[-0.92, -1.32, -0.97, +0.99, +1.74, -1.83, -4.82, +4.07, -1.82, +1.91, -0.53, -1.13, +0.94, +2.97, +7.89, +0.47, +1.04]  FQ E
[+0.52, -0.57, -1.04, -0.64, +0.23, -1.42, -1.05, -2.02, -0.72, -0.55, +0.01, -0.76, -2.82, +0.45, -0.93, +2.00, -0.57]  Zq J
[+1.85, -2.63, -1.31, +0.95, +1.85, -1.34, -5.61, -0.86, +0.74, -1.09, -0.65, -2.65, -2.96, +1.43, +3.87, -0.50, +1.90]  Zq J
[+1.38, -3.38, -0.74, +0.36, +1.36, -0.55, -3.18, -0.77, +0.17, +0.44, -0.72, -2.19, -3.91, +1.50, -0.05, -2.02, -0.19]  Zq M
[+2.07, -0.13, -2.22, -1.67, +0.78, -3.00, -1.33, -2.13, +0.49, +2.69, -0.27, +2.06, -4.09, +2.52, +1.63, +4.15, -0.77]  Zq C
[+2.21, -2.38, -2.17, -0.66, -0.15, +0.53, +1.45, -1.82, +1.09, -0.80, -0.60, -1.11, -4.58, +0.01, -1.28, -5.92, -0.26]  Zq M
[-2.19, -0.59, -1.28, +0.31, -0.47, -1.83, -1.81, +0.65, -1.80, +2.93, -0.03, +0.12, +1.53, +0.96, +2.25, +1.46, +1.73]  FQ E
[+1.66, +0.11, +1.05, -1.06, +0.89, -1.67, -2.45, -3.14, -0.76, -0.22, +0.36, +0.72, -2.71, +1.46, -3.13, +0.53, -2.50]  Lb W
[+2.81, +0.60, +0.48, -0.05, +1.26, +0.40, -1.43, +3.60, +0.11, -3.36, +0.27, -3.54, +3.43, +3.06, +3.23, +1.78, -0.98]  Zq M
[-0.41, -2.93, +0.32, +0.06, +2.52, +0.56, -5.54, +2.04, -0.75, +1.27, -0.63, +1.63, +0.32, +2.94, +2.90, -0.73, +2.75]  FQ Z
[+1.99, +0.80, -1.50, +0.89, -0.08, +1.33, +2.86, +1.22, +0.19, -2.57, +0.22, -1.75, -0.61, +0.07, -2.94, -0.78, -2.73]  Zq M
[+2.36, -0.02, +0.46, +1.06, +1.34, +0.07, -3.42, +0.52, -1.18, +0.73, +0.02, +0.89, +1.58, +1.81, +1.76, -0.43, -1.26]  Lb P
[-1.28, -0.77, +1.01, -0.25, +0.52, -1.57, -3.86, +0.37, -0.64, +3.22, -0.61, -0.79, +1.70, -0.15, +0.73, -1.28, +2.74]  FQ Z
[+0.25, +0.18, +1.47, -1.41, +1.42, -1.43, -1.74, -1.83, +0.47, +4.37, +0.68, -1.37, +0.95, +0.14, -0.64, +0.61, +0.00]  Lb P
[+2.07, +0.37, -0.25, -0.69, +0.69, -1.93, +0.80, +0.92, +0.03, -0.82, +0.55, -0.28, -0.61, +0.43, +1.48, +3.66, -0.79]  Zq C
[+2.93, +0.91, +0.20, -0.97, +0.82, +0.54, +1.98, +0.42, -1.26, -3.85, +1.23, -2.29, +0.57, +0.24, -5.60, +0.96, -2.19]  Zq J
[-1.78, -1.21, +0.70, +1.17, +1.40, -2.30, -2.47, -0.05, -2.03, +4.07, -0.83, -2.27, +2.23, +0.57, +2.33, -0.28, +0.52]  FQ Y
[-0.08, -1.71, -2.38, -0.57, +1.63, -3.58, -5.51, -2.39, +0.50, +2.50, -0.34, +0.92, -5.05, +3.01, +3.44, +4.63, +0.81]  Zq C
[-2.16, -1.46, -2.08, +0.07, -1.76, -2.23, +2.39, +1.48, -1.11, +4.89, -0.72, -0.74, -0.94, +0.44, +0.92, -0.49, +1.71]  FQ E
[+2.59, +0.28, +2.16, +0.49, +2.73, -1.30, -3.29, -0.15, -2.24, -1.91, +0.89, -1.86, +2.29, +1.52, +1.98, +1.53, -2.11]  Lb X
[+0.71, +0.19, +3.50, -0.78, +2.34, -0.82, -6.57, -0.08, -1.61, -2.01, -0.54, -2.16, +0.45, +0.98, +1.85, +0.91, +1.13]  Lb X
